Below are the code and all the weights of a small trained network. Each question names an input and a target symbol and asks about switching units off, where a switched-off unit gives its printed mean instead of its output.

import numpy as np


def w(rows, s, z=0):
    codes = np.array(rows[::2]) - 128.0
    scale = np.full(codes.shape[1], s)
    scale[-1] = z or s
    return codes * scale


def f(y):
    return y / 2 * (1 + np.tanh(0.7978845608 * (y + 0.044715 * y**3)))


def softmax(a):
    e = np.exp(a - a.max(-1, keepdims=True))
    return e / e.sum(-1, keepdims=True)


def log_softmax(a):
    a = a - a.max(-1, keepdims=True)
    return a - np.log(np.exp(a).sum(-1, keepdims=True))


def net(x, mask):
    ids = ['ΘΛΞΠΣΦαβγζημτψ'.index(c) for c in x.split()]
    T = len(ids)
    res = E[ids] + P[:T]
    q, k, v = (res @ M[0].T for M in (Q, K, V))
    z = softmax(np.where(np.tri(T) > 0, q @ k.T / 3**0.5, -1e9)) @ v
    res = res + np.where(mask[0], z, O[0][:, -1]) @ O[0][:, :-1]
    y = f(res @ A[0][:, :-1].T + A[0][:, -1])
    res = res + np.where(mask[1:9], y, B[0][:, -1]) @ B[0][:, :-1]
    return log_softmax(res[-1] @ U[:, :-1].T + U[:, -1])


Q, K, V, O, A, B = {}, {}, {}, {}, {}, {}
E = w([
[198,138,131],'Θ',
[146,156,164],'Λ',
[158,178,192],'Ξ',
[222,78,114],'Π',
[246,36,104],'Σ',
[104,211,226],'Φ',
[200,157,100],'α',
[174,95,254],'β',
[235,98,93],'γ',
[168,241,172],'ζ',
[38,158,105],'η',
[190,191,143],'μ',
[141,146,244],'τ',
[158,186,187],'ψ',
],0.0059)
P = w([
[135,205,84],'0',
[122,10,233],'1',
[158,245,94],'2',
[137,57,254],'3',
[169,253,92],'4',
[141,85,232],'5',
[176,252,96],'6',
[132,98,205],'7',
],0.0047)
Q[0] = w([
[132,207,220],'h0',
[162,247,157],'h0',
[8,37,79],'h0',
],0.018)
K[0] = w([
[153,200,189],'h0',
[199,169,212],'h0',
[4,87,115],'h0',
],0.021)
V[0] = w([
[156,108,68],'h0',
[2,167,88],'h0',
[111,111,242],'h0',
],0.0074)
O[0] = w([
[204,150,91,1],'h0',
[25,232,128,26],'h0',
[1,50,131,252],'h0',
],0.006,0.00095)
A[0] = w([
[130,221,68,150],'n0',
[208,180,93,96],'n1',
[62,215,128,141],'n2',
[148,141,147,255],'n3',
[112,140,88,124],'n4',
[68,53,81,88],'n5',
[164,128,4,97],'n6',
[134,132,137,243],'n7',
],0.025,0.0049)
B[0] = w([
[29,128,10,226],'n0',
[123,210,210,204],'n1',
[225,186,188,255],'n2',
[104,41,153,217],'n3',
[147,187,101,131],'n4',
[72,46,130,142],'n5',
[224,50,2,165],'n6',
[112,66,149,193],'n7',
],0.029,0.0074)
U = w([
[174,83,38,105],'Θ',
[66,210,165,48],'Λ',
[93,148,123,77],'Ξ',
[228,206,214,136],'Π',
[172,107,90,78],'Σ',
[82,119,88,111],'Φ',
[41,150,99,110],'α',
[88,157,153,63],'β',
[87,157,141,59],'γ',
[151,98,220,143],'ζ',
[49,2,147,243],'η',
[161,202,75,187],'μ',
[229,101,103,1],'τ',
[70,102,34,109],'ψ',
],0.0049)

Each question gives the input, a string of symbols that net reads in full, and the target symbol t.
The units are the heads (3 rows each of Q, K, V and O) and the neurons (one row each of A and B). Each row of codes is followed by its name. A weight is (code - 128) times the scale printed after its matrix; where a second scale follows, it is the last column's (O, A, B and U).
mask holds one flag per unit, heads first, then neurons. A switched-off unit (its flag False) gives its mean, the last column of its rows in O or B, instead of its output. The means were averaged over made-up inputs and are rounded, as every weight is.
A unit's drop is (log p(t) with every unit on - log p(t) with that unit switched off) / (log p(t) with every unit on - log p(t) with every unit switched off).
The circuit of an input: a set's keep is (log p(t) with only the set's units on - log p(t) with every unit switched off) / (log p(t) with every unit on - log p(t) with every unit switched off). Starting from all 9 units, units are removed one at a time, each time the one whose removal leaves the highest keep (on an exact tie, the one counted first), for as long as the keep stays at least 0.8.
units of the circuit, in order: the units of the circuit, biggest drop first
most important unit: the unit with the biggest drop
k most important neurons: the k neurons with the biggest drops, biggest first
drop when u is switched off: that unit's drop, to one decimal
input μ η γ η, target ζ: most important unit : n0
input Ξ η η η η, target μ: units of the circuit, in order : n0, n2, h0, n4
input α Θ Π ζ, target η: units of the circuit, in order : n2, n3
input β β Φ ζ Σ, target τ: 2 most important neurons : n6, n0
input α η ζ Φ, target η: 3 most important neurons : n2, n1, n3
input Φ Θ η η, target ζ: 3 most important neurons : n0, n5, n1
input Φ η γ η η Φ Φ, target Π: 2 most important neurons : n2, n6
input Φ η η η η Φ Φ Φ, target Π: 2 most important neurons : n0, n2
input ζ Σ α η η, target μ: 2 most important neurons : n2, n0
input Φ Φ γ η, target η: 2 most important neurons : n5, n1
input η Φ η η α Ξ, target η: 3 most important neurons : n2, n1, n3
input β β ζ η, target η: 3 most important neurons : n5, n2, n1
input ζ μ η β μ ζ η γ, target η: 3 most important neurons : n2, n1, n4
input ψ η α, target ψ: units of the circuit, in order : n0
input η α Σ Φ γ γ, target ζ: 3 most important neurons : n0, n2, n1
input η η γ, target Θ: drop when n3 is switched off : 0.1
input Π η β η Φ Φ μ Λ, target η: drop when n1 is switched off : 0.4
input β μ Ξ ψ μ μ η Π, target η: drop when n2 is switched off : 1.3
